Below are the code and all the weights of a small trained network. Each question names an input and a class and asks about switching units off, where a switched-off unit gives its printed mean instead of its output.

import numpy as np


def w(rows, s, z=0):
    codes = np.array(rows[::2]) - 128.0
    scale = np.full(codes.shape[1], s)
    scale[-1] = z or s
    return codes * scale


def f(y):
    return y / 2 * (1 + np.tanh(0.7978845608 * (y + 0.044715 * y**3)))


def log_softmax(a):
    a = a - a.max(-1, keepdims=True)
    return a - np.log(np.exp(a).sum(-1, keepdims=True))


def net(x, mask):
    res = np.array(x, float).reshape(1, 8) / 4 @ E
    y = f(res @ A[0][:, :-1].T + A[0][:, -1])
    res = res + np.where(mask, y, B[0][:, -1]) @ B[0][:, :-1]
    return log_softmax(res[-1] @ U[:, :-1].T + U[:, -1])


A, B = {}, {}
E = w([
[140,105,102,83,45,135,45,156,138],'x0',
[151,146,141,126,122,142,124,148,138],'x1',
[96,245,2,176,130,29,100,114,201],'x2',
[126,136,131,134,101,131,146,106,119],'x3',
[126,125,143,124,135,108,121,125,145],'x4',
[140,124,131,128,122,134,124,145,147],'x5',
[110,131,126,113,132,136,122,107,136],'x6',
[17,191,130,120,35,132,194,245,64],'x7',
],0.0044)
A[0] = w([
[206,35,64,86,134,129,26,58,208,32],'neuron 0',
[123,203,72,182,130,90,88,111,156,3],'neuron 1',
[115,186,43,167,136,77,106,132,184,14],'neuron 2',
[114,230,57,202,109,95,90,112,194,40],'neuron 3',
[125,54,231,147,126,241,122,133,111,25],'neuron 4',
[205,95,129,216,254,142,137,30,200,65],'neuron 5',
],0.0051,0.0043)
B[0] = w([
[132,226,172,171,54,170,145,167,58,190],'neuron 0',
[223,126,170,46,79,98,184,76,72,121],'neuron 1',
[159,53,221,72,139,72,190,65,1,149],'neuron 2',
[226,51,191,67,169,51,192,95,76,199],'neuron 3',
[189,72,214,46,140,55,204,47,70,169],'neuron 4',
[86,231,122,147,53,171,124,177,112,249],'neuron 5',
],0.0085,0.002)
U = w([
[243,46,235,1,192,5,222,30,6,20],'0',
[91,182,73,157,115,177,99,163,176,247],'1',
[114,105,59,169,141,148,96,147,210,254],'2',
[116,121,41,167,147,160,97,136,211,234],'3',
[83,246,105,223,23,210,120,203,62,66],'4',
[118,80,33,158,176,154,98,134,239,185],'5',
],0.0051,0.0036)

Each question gives the input, the list of numbers given to net, and the class t.
The units are the neurons (one row each of A and B). Each row of codes is followed by its name. A weight is (code - 128) times the scale printed after its matrix; where a second scale follows, it is the last column's (A, B and U).
mask holds one flag per neuron, in row order. A switched-off neuron (its flag False) gives its mean, the last column of its row in B, instead of its output. The means were averaged over made-up inputs and are rounded, as every weight is.
A unit's drop is (log p(t) with every unit on - log p(t) with that unit switched off) / (log p(t) with every unit on - log p(t) with every unit switched off).
The circuit of an input: a set's keep is (log p(t) with only the set's units on - log p(t) with every unit switched off) / (log p(t) with every unit on - log p(t) with every unit switched off). Starting from all 6 units, units are removed one at a time, each time the one whose removal leaves the highest keep (on an exact tie, the one counted first), for as long as the keep stays at least 0.8.
circuit, biggest first: the units of the circuit, biggest drop first
unit that matters most: the unit with the biggest drop
top k neurons: the k neurons with the biggest drops, biggest first
drop when u is switched off: that unit's drop, to one decimal
input [-2,-2,1,-1,-1,-4,4,-8], class 4: top 2 neurons	[neuron 5; neuron 0]
input [-1,-2,4,1,-3,-7,2,-7], class 4: unit that matters most	neuron 5
input [4,6,3,2,-1,0,0,-6], class 4: top 3 neurons	[neuron 0; neuron 5; neuron 4]
input [-1,5,5,5,-4,2,-5,1], class 0: top 3 neurons	[neuron 3; neuron 5; neuron 2]
input [4,-6,3,-2,0,-4,4,-8], class 4: circuit, biggest first	[neuron 0; neuron 5]
input [6,4,-1,-3,3,7,-4,-7], class 4: top 2 neurons	[neuron 0; neuron 5]
input [4,2,8,3,-2,1,-4,-6], class 0: top 2 neurons	[neuron 3; neuron 2]
input [-4,1,2,-1,-2,3,-4,-7], class 4: circuit, biggest first	[neuron 5; neuron 0]
input [-4,-7,-8,-6,-7,0,-7,8], class 0: top 2 neurons	[neuron 4; neuron 5]
input [6,7,-7,-7,-5,3,-4,-8], class 4: top 3 neurons	[neuron 0; neuron 5; neuron 3]
input [6,5,7,-3,5,-6,-2,-8], class 4: top 2 neurons	[neuron 0; neuron 5]
input [1,3,7,-3,-5,6,-2,7], class 0: drop when neuron 1 is switched off	0.1
input [4,-3,5,-1,-1,2,-3,-4], class 0: drop when neuron 3 is switched off	0.8
input [7,-7,8,7,-3,-4,2,6], class 0: drop when neuron 3 is switched off	0.3
input [2,-2,6,-4,2,-5,2,-6], class 0: circuit, biggest first	[neuron 3]
input [-2,-1,7,0,-1,-1,0,-4], class 0: drop when neuron 2 is switched off	0.4
